Each row has a name. Each question is about the rows just above it.

[116 120 123 120 165  99 105 153 115 123] -> gok
[137  99 104 177 120 131 132 156 134 137] -> pib
[116  99 104 128 120 131  78 103 134 137] -> vis
[115  99 104 128 161 156 160 181 134  75] -> Pezi
[116  99 104 120 120 131 171 108 134 152] -> Vozi
[116  99 114 128 120 123 127 131 169 169] -> Gigun
[116  99 167 145 120 120  78 153 201 138] -> mudat
[111  99 167 145 174 131 130 164 134  63] -> niba
[116  56 154 128 197 131 130 153 194 131] -> mesup
[116 125  98  68 112 131 130  72 112 138] -> Fege
The next entry after [ 99 167 145 120 120]: : [78]
Whose row is [111  99 167 145 174 131 130 164 134  63]? : niba
What is the next entry after [145 174]? : [131]
Give the next entry after [120 165  99]. : [105]
The next entry after [ 99 104 120 120 131 171 108 134]: : [152]
The next entry after [ 99 105]: : [153]
What is the next entry after [154 128 197 131 130]? : [153]

[ 92 232  98 227 119 178 102 220  98 132  40  24 138 116  33 132 146 149
 144 165 213 154 113 161 142  49 162 140] -> Dumig
[215 140 186  50 190  64 139 195  96 108  43  31 116  89  53 118 155 161
 157 158 227 138 101 175 105 100 135 114] -> povi
[112  73 179 133  93 181 153 125 180  46 140 153  87 109 180  90 135 214
 218 140 186  50 190  64  48 243  92  36] -> kesi
[132 139 163 204 114 162 139 195  96 108  43  31 116  89  53 118 155 120
 121 121 162 163  56 231  82 147  40 192] -> Pidum
[221 206 202 197 125 225  97 158 199 101 109 112 132 220 156  87  92 232
  95  77 200 161 124  87  45 143  83 145] -> sozu
The next entry after [ 92 232  95]: : [77]
The next entry after [218 140 186  50 190  64]: : [48]

[140  87 113 163 137 122 136 163 123  59 125 112  88  73  91  82  84 133
  81  76 106  95  68 131 124  92 153 120 162 137 125  89 105 108  82  83
 164  88  84 165 161 161  92 132] = Dal
[126 111 112 138 118 116 156 146 161 141 120 114 145 109 147 119 126 126
 128 126 121 121 116 127 116 142 122 113 149 118 142 146 150 115 124 136
 134 139 124 125 149 148 142 123] = menas
[150 111 157  94 153 154  87 100  87  93 155 153  97 117  95 139  94 150
  99  99 106 104 103 149 156  89 100 153  99 151 133  97  86 154 109  96
  93 101 114  87  99  95  91 151] = Kas
[ 24  89  43  41  41  31 146  59 149 127  26  21 207 108 204  26 212  19
 204  86  47  64 180  18  44 204  25  52  68  32  11 206 191  22 178 209
  39 208 176  47  75  78 207  24] = Kupez
[124 130 104 143 113 112 112 134 108 111 117 115  89 118  90 114  92 124
  80 127 143 139  74 123 107  91 153 101 133 116 130  89  96 117  71  86
 141  84  71 136 129 129  91 119] = por
[139  96 118 155 135 125 132 154 124  78 128 119  95  85  98  98  90 135
  89  90 112 104  80 133 126  97 146 123 154 136 130  96 108 116  91  90
 155  94  93 154 152 152  97 134] = Zera
[150 117 124 136 214 211  72 127  66  34 212 202  45  76  44 160  30 207
  51  57  89  75  64 205 213  35 114 208 123 212 175  46  42 199  87  41
 120  55  97 111 122 114  36 210] = sefi
[125 122 124 131 127 124 119 127 114 106 123 123 111 119 112 115 117 123
 116 115 123 120 117 122 125 114 133 125 126 127 117 111 114 121 117 113
 132 113 117 136 126 126 114 124] = koge
[212 211  72 151 171 172 101 148  98  90 177 172  65 106  66 157  54 181
  59 111 138 127  63 181 167  61 155 159 145 174 179  66  71 173  73  59
 150  65  77 140 142 137  61 178] = muzad
Give the next entry after [150 115 124 136]. : [134]
What is the next entry after [101 133 116 130  89  96 117  71  86 141]? : [84]
Give the next entry after [121 116 127]. : [116]
The next entry after [214 211  72]: : [127]
Give the next entry after [ 78 207]. : [24]
What is the next entry after [204  25]? : [52]

[146 139 135 102 133]  surot
[151 138  99 134 133]  buzod
[123 141 101 112 152]  Lirik
[107  47 139 147 191]  Piber
[121 132 110 205 111]  gefu
[175 167 144 137 103]  gan
[239  86 109 183 126]  vafif
[134 144 167 137  99]  rurut
[131 150 147 167 120]  buf
[127 154 113 129 131]  Zok
[160 137 201 161 114]  mufa
The next entry after [239  86]: : [109]
What is the next entry after [144 167 137]? : [99]
The next entry after [141 101 112]: : [152]
What is the next entry after [134 144 167]? : [137]
Give the next entry after [138  99]. : [134]

[215 206 123  94 206 215  47  79 104 229  68  96 228 159 152 186  62  18
  13 178 210  21  72  73 157 222  97 203  53  59 201  58  34 105  32 117
  94 235 143 197  92  77 158 158  13 189 164 226  36 139  13 117 126  68
 214  89  27 158  58 200  14  27  90] = dafug
[192 103  20  84 150  99  51 206 214 232 156 165 229  47 213 144 134  59
  60 152  44  52 203 224 196 164 173 130 119 168  75 181 212  57 128 224
 181  67 157 211  68 156  13 230 221 186 188 239 201 232 198  21  60  37
  84 170  15  87 140  63 143 137 108] = sef
[ 73 106 118  55 190  35  19 206 223  67  47 144 157  64 163  14 101  49
  80 219 218 195 225 198  28 205 158  38  80  78 154 145 219 223 191  28
  25 102 142  17 211  29 225 169  17 123 236 189  81 131 207  32 233 214
  27  68  89 203 108  58 219  98 174] = Zako
[108 106 156  88 154 127  18  51  70 141  64 133  44 155  95 213 102 140
  67  91 196  26 190 214 129 149  77 126  69 215 173 171  39 236 194  92
 188 240 123 163  24 160  41 107 194 101 153 147 208 202  75  34 231 123
 174  74  63 109 143 147 157 231  98] = Seb
Give the next entry after [ 80  78 154 145 219 223]. : [191]
Give the next entry after [214  27  68  89]. : [203]

[133 111 148 148 110 115 140 114 112 140 155 144 126 134 111 109] : fas
[137 110 139 137 126 118 128 109 112 141 128 116 132 131 141 129] : sibep
[122 137 129 129 122 147 146 138 139 124 133 127 118 122 130 127] : zifen
[155  84 143 149 133  78 105  87  79 142 121 111 152 142 142 135] : bogi
[152  85 179 180 100 102 157  90  86 161 177  78 139 115 179 181] : sinib
[122 147 146 137  78 133 133 114 112 140 155 102 130 115 108 158] : legu
[215  36 188 181 176  28  65  27  36 216 111 113 212 197 187 144] : Rur
[121 133 120 119 127 123 117 132 133 123 128 130 127 123 118 130] : Vuta
[133 111 148 148 110 115 140 114 112 140 155 102 130 115 147 158] : boka
Give the next entry after [122 147 146 138 139 124 133]. : [127]
The next entry after [133  78]: : [105]
The next entry after [ 86 161 177]: : [78]
The next entry after [188 181 176  28  65  27]: : [36]
What is the next entry after [115 140 114 112 140 155 144 126 134 111]? : [109]
Give the next entry after [181 176  28  65  27  36 216 111 113 212 197]. : [187]

[ 40  97 153  42  97 113 160] : gat
[164 104 115 155 118 158  15] : kor
[ 40  97 113 115 101 113 157] : Dibi
[114 129  78 233 135 106  57] : Rogal
Whose row is [ 40  97 113 115 101 113 157]? : Dibi
The next entry after [129  78]: : [233]
What is the next entry after [ 42  97 113]? : [160]
What is the next entry after [ 40  97 113 115 101]? : [113]
Give the next entry after [104 115]. : [155]

